Below are the code and all the weights of a small trained network. Each question names an input and a class and asks about switching units off, where a switched-off unit gives its printed mean instead of its output.

import numpy as np


def w(rows, s, z=0):
    codes = np.array(rows[::2]) - 128.0
    scale = np.full(codes.shape[1], s)
    scale[-1] = z or s
    return codes * scale


def f(y):
    return y / 2 * (1 + np.tanh(0.7978845608 * (y + 0.044715 * y**3)))


def log_softmax(a):
    a = a - a.max(-1, keepdims=True)
    return a - np.log(np.exp(a).sum(-1, keepdims=True))


def net(x, mask):
    res = np.array(x, float).reshape(1, 6) / 4 @ E
    y = f(res @ A[0][:, :-1].T + A[0][:, -1])
    res = res + np.where(mask, y, B[0][:, -1]) @ B[0][:, :-1]
    return log_softmax(res[-1] @ U[:, :-1].T + U[:, -1])


A, B = {}, {}
E = w([
[127,133,131,126,127,133],'x0',
[168,156,197,53,124,144],'x1',
[26,92,177,181,160,102],'x2',
[71,125,90,2,124,118],'x3',
[75,194,151,134,24,165],'x4',
[167,17,140,94,87,213],'x5',
],0.0096)
A[0] = w([
[90,121,64,91,113,161,172],'n1',
[153,223,117,141,119,37,160],'n2',
[146,29,151,124,90,165,254],'n3',
[94,158,59,80,133,123,82],'n4',
[88,116,105,79,104,94,56],'n5',
[83,151,164,127,85,145,72],'n6',
[158,186,80,114,64,142,87],'n7',
[99,171,138,146,80,162,196],'n8',
[98,146,129,135,122,69,74],'n9',
[163,166,254,95,150,133,205],'n10',
[184,161,131,218,91,156,116],'n11',
[126,125,120,148,127,220,224],'n12',
[75,169,66,159,164,91,177],'n13',
[229,167,50,79,103,131,163],'n14',
[90,109,2,194,103,156,106],'n15',
[106,114,112,77,114,94,113],'n16',
[51,87,212,108,129,97,114],'n17',
[153,99,138,64,186,107,168],'n18',
[61,161,106,104,95,168,191],'n19',
[77,149,62,84,142,142,66],'n20',
[124,194,135,199,155,155,122],'n21',
[177,146,139,175,50,82,90],'n22',
[103,190,186,126,60,148,134],'n23',
],0.011,0.0046)
B[0] = w([
[129,48,177,166,195,128,190],'n1',
[87,36,149,23,161,113,225],'n2',
[2,92,138,90,171,106,254],'n3',
[159,46,205,156,92,204,179],'n4',
[232,94,207,152,85,213,157],'n5',
[162,156,102,186,153,106,160],'n6',
[105,99,112,197,110,92,182],'n7',
[136,74,48,137,222,45,195],'n8',
[130,98,178,64,44,122,152],'n9',
[55,214,33,127,119,243,206],'n10',
[151,39,194,134,150,193,212],'n11',
[97,52,145,59,213,63,194],'n12',
[64,118,119,132,164,136,218],'n13',
[44,60,128,174,53,43,248],'n14',
[76,173,30,75,83,245,213],'n15',
[155,86,117,191,164,197,164],'n16',
[44,114,136,211,65,94,178],'n17',
[122,133,87,226,181,144,204],'n18',
[141,80,117,137,236,134,193],'n19',
[195,111,160,144,110,178,171],'n20',
[128,88,161,80,121,185,189],'n21',
[140,103,152,165,154,132,171],'n22',
[139,116,87,150,167,124,204],'n23',
],0.0066,0.01)
U = w([
[113,100,139,95,160,116,255],'0',
[93,90,180,10,152,101,106],'1',
[167,82,225,152,127,197,110],'2',
[95,146,45,96,97,198,140],'3',
[87,106,154,186,72,54,153],'4',
[139,112,94,159,193,80,93],'5',
[151,147,158,82,82,103,86],'6',
[213,168,184,95,77,106,18],'7',
],0.013,0.0055)

Each question gives the input, the list of numbers given to net, and the class t.
The units are the neurons (one row each of A and B). Each row of codes is followed by its name. A weight is (code - 128) times the scale printed after its matrix; where a second scale follows, it is the last column's (A, B and U).
mask holds one flag per neuron, in row order. A switched-off neuron (its flag False) gives its mean, the last column of its row in B, instead of its output. The means were averaged over made-up inputs and are rounded, as every weight is.
A unit's drop is (log p(t) with every unit on - log p(t) with that unit switched off) / (log p(t) with every unit on - log p(t) with every unit switched off).
The circuit of an input: a set's keep is (log p(t) with only the set's units on - log p(t) with every unit switched off) / (log p(t) with every unit on - log p(t) with every unit switched off). Starting from the 12 units with the biggest drops (on a tie, the unit counted first), units are removed one at a time, each time the one whose removal leaves the highest keep (on an exact tie, the one counted first), for as long as the keep stays at least 0.8.
circuit, biggest first: the units of the circuit, biggest drop first
most important unit: the unit with the biggest drop
top k neurons: the k neurons with the biggest drops, biggest first
drop of u: that unit's drop, to one decimal
input [-6,-7,3,-4,6,5], class 3: top neuron	(n15)
input [-8,4,-6,8,6,5], class 0: top 4 neurons	(n14, n11, n3, n8)
input [-8,-2,5,-8,7,-5], class 0: top 2 neurons	(n8, n2)
input [-5,-4,-3,0,-2,7], class 1: circuit, biggest first	(n3, n12)
input [-7,6,-8,-1,1,0], class 4: top 3 neurons	(n14, n15, n7)
input [-2,5,-8,4,3,4], class 4: circuit, biggest first	(n14, n7)
input [5,4,8,1,7,7], class 4: top 3 neurons	(n17, n2, n6)
input [1,-2,7,0,-6,1], class 4: circuit, biggest first	(n17, n19)
input [4,8,5,-4,-4,7], class 3: top 2 neurons	(n10, n2)
input [-4,4,2,-8,-2,-7], class 2: top 3 neurons	(n3, n11, n12)
input [1,-3,2,7,4,6], class 2: circuit, biggest first	(n5, n1)
input [-5,7,3,-1,3,-6], class 3: top 2 neurons	(n10, n12)
input [-5,5,7,3,3,-3], class 4: top 2 neurons	(n17, n15)
input [7,3,-5,-7,-3,5], class 0: most important unit	n3
input [-3,-1,-2,7,7,2], class 2: circuit, biggest first	(n5, n4)
input [-3,2,-1,1,-5,4], class 5: top 2 neurons	(n18, n2)
input [-5,7,0,4,-8,5], class 5: top 3 neurons	(n18, n15, n2)
input [-3,-5,-2,8,6,-2], class 2: circuit, biggest first	(n4, n5)
input [-3,5,4,-2,-4,4], class 3: circuit, biggest first	(n10, n1, n11)
input [-7,-4,0,-8,5,1], class 2: most important unit	n11
input [-1,-4,1,6,0,-1], class 2: drop of n4	0.1
